Here is a tiny trained network, its code and every weight. The questions are about switching its units off for an input and a class, where a switched-off unit gives its printed mean instead of its output.

import numpy as np


def w(rows, s, z=0):
    codes = np.array(rows[::2]) - 128.0
    scale = np.full(codes.shape[1], s)
    scale[-1] = z or s
    return codes * scale


def norm(h):
    return h / np.sqrt((h * h).mean(-1, keepdims=True) + 1e-5)


def f(y):
    return np.maximum(y, 0)


def log_softmax(a):
    a = a - a.max(-1, keepdims=True)
    return a - np.log(np.exp(a).sum(-1, keepdims=True))


def net(x, mask):
    res = np.array(x, float).reshape(1, 3) / 4 @ E
    u = 0
    for l in range(2):
        y = f(norm(res) @ A[l][:, :-1].T + A[l][:, -1])
        res = res + np.where(mask[u : u + 10], y, B[l][:, -1]) @ B[l][:, :-1]
        u += 10
    return log_softmax(norm(res)[-1] @ U[:, :-1].T + U[:, -1])


A, B = {}, {}
E = w([
[179,206,103,135],'x0',
[153,72,1,205],'x1',
[237,20,75,193],'x2',
],0.0066)
A[0] = w([
[165,170,135,141,1],'L0N1',
[164,1,148,127,127],'L0N2',
[24,130,72,106,70],'L0N3',
[102,208,157,124,176],'L0N4',
[64,182,116,166,151],'L0N5',
[186,98,135,195,170],'L0N6',
[133,220,36,88,75],'L0N7',
[242,160,111,55,105],'L0N8',
[172,191,138,172,39],'L0N9',
[89,174,156,124,95],'L0N10',
],0.0097,0.0039)
B[0] = w([
[124,131,189,101,136],'L0N1',
[23,69,62,177,255],'L0N2',
[141,77,201,109,195],'L0N3',
[223,62,136,47,242],'L0N4',
[113,105,65,121,202],'L0N5',
[167,3,117,216,245],'L0N6',
[135,216,53,64,199],'L0N7',
[93,99,237,245,200],'L0N8',
[86,195,229,119,156],'L0N9',
[66,70,24,139,191],'L0N10',
],0.0064,0.005)
A[1] = w([
[45,93,155,113,93],'L1N1',
[65,105,178,89,97],'L1N2',
[11,191,73,116,156],'L1N3',
[132,56,126,93,130],'L1N4',
[59,66,147,110,181],'L1N5',
[66,157,158,183,255],'L1N6',
[52,119,144,127,61],'L1N7',
[121,212,98,141,228],'L1N8',
[125,163,185,142,168],'L1N9',
[45,82,18,68,130],'L1N10',
],0.012,0.0036)
B[1] = w([
[121,216,126,140,189],'L1N1',
[105,136,205,171,191],'L1N2',
[69,136,115,60,181],'L1N3',
[149,206,69,161,202],'L1N4',
[211,254,88,201,231],'L1N5',
[169,94,151,51,174],'L1N6',
[58,155,179,105,158],'L1N7',
[55,88,77,48,161],'L1N8',
[183,103,173,110,156],'L1N9',
[86,94,180,119,254],'L1N10',
],0.0096,0.0085)
U = w([
[197,151,140,99,2],'0',
[137,118,35,203,235],'1',
[67,212,145,112,234],'2',
[155,101,218,86,30],'3',
[37,132,71,1,158],'4',
],0.012,0.0047)

Each question gives the input, the list of numbers given to net, and the class t.
The units are the neurons (one row each of A and B). Each row of codes is followed by its name. A weight is (code - 128) times the scale printed after its matrix; where a second scale follows, it is the last column's (A, B and U).
mask holds one flag per neuron, layer by layer. A switched-off neuron (its flag False) gives its mean, the last column of its row in B, instead of its output. The means were averaged over made-up inputs and are rounded, as every weight is.
A unit's drop is (log p(t) with every unit on - log p(t) with that unit switched off) / (log p(t) with every unit on - log p(t) with every unit switched off).
The circuit of an input: a set's keep is (log p(t) with only the set's units on - log p(t) with every unit switched off) / (log p(t) with every unit on - log p(t) with every unit switched off). Starting from the 12 units with the biggest drops (on a tie, the unit counted first), units are removed one at a time, each time the one whose removal leaves the highest keep (on an exact tie, the one counted first), for as long as the keep stays at least 0.8.
units of the circuit, in order: the units of the circuit, biggest drop first
k most important neurons: the k neurons with the biggest drops, biggest first
k most important neurons of layer l: the k neurons of layer l with the biggest drops, biggest first
drop of u: that unit's drop, to one decimal
input [-6,-3,3], class 2: 2 most important neurons of layer 0	L0N4; L0N2
input [5,-3,-1], class 3: units of the circuit, in order	L0N2; L1N5; L1N9
input [5,-7,-6], class 4: units of the circuit, in order	L1N8; L0N10; L1N3
input [8,-6,7], class 3: units of the circuit, in order	L1N5
input [-7,-8,6], class 2: units of the circuit, in order	L0N4; L1N1
input [4,8,-2], class 4: units of the circuit, in order	L0N7; L1N5; L1N8
input [3,-6,-5], class 4: units of the circuit, in order	L0N10; L1N3
input [-6,7,-3], class 2: 3 most important neurons of layer 1	L1N10; L1N7; L1N1
input [8,-1,3], class 3: units of the circuit, in order	L0N8; L1N5; L1N6
input [1,-3,1], class 0: 2 most important neurons of layer 1	L1N10; L1N9
input [7,1,0], class 4: 2 most important neurons of layer 1	L1N8; L1N5
input [8,-6,6], class 3: 2 most important neurons	L1N5; L0N8
input [3,-5,-7], class 4: 2 most important neurons of layer 0	L0N6; L0N8
input [-1,-2,2], class 1: units of the circuit, in order	L0N6
input [6,-4,-1], class 3: drop of L0N8	0.7
input [6,-5,1], class 3: drop of L1N5	0.2
input [5,-2,2], class 3: drop of L1N5	0.1
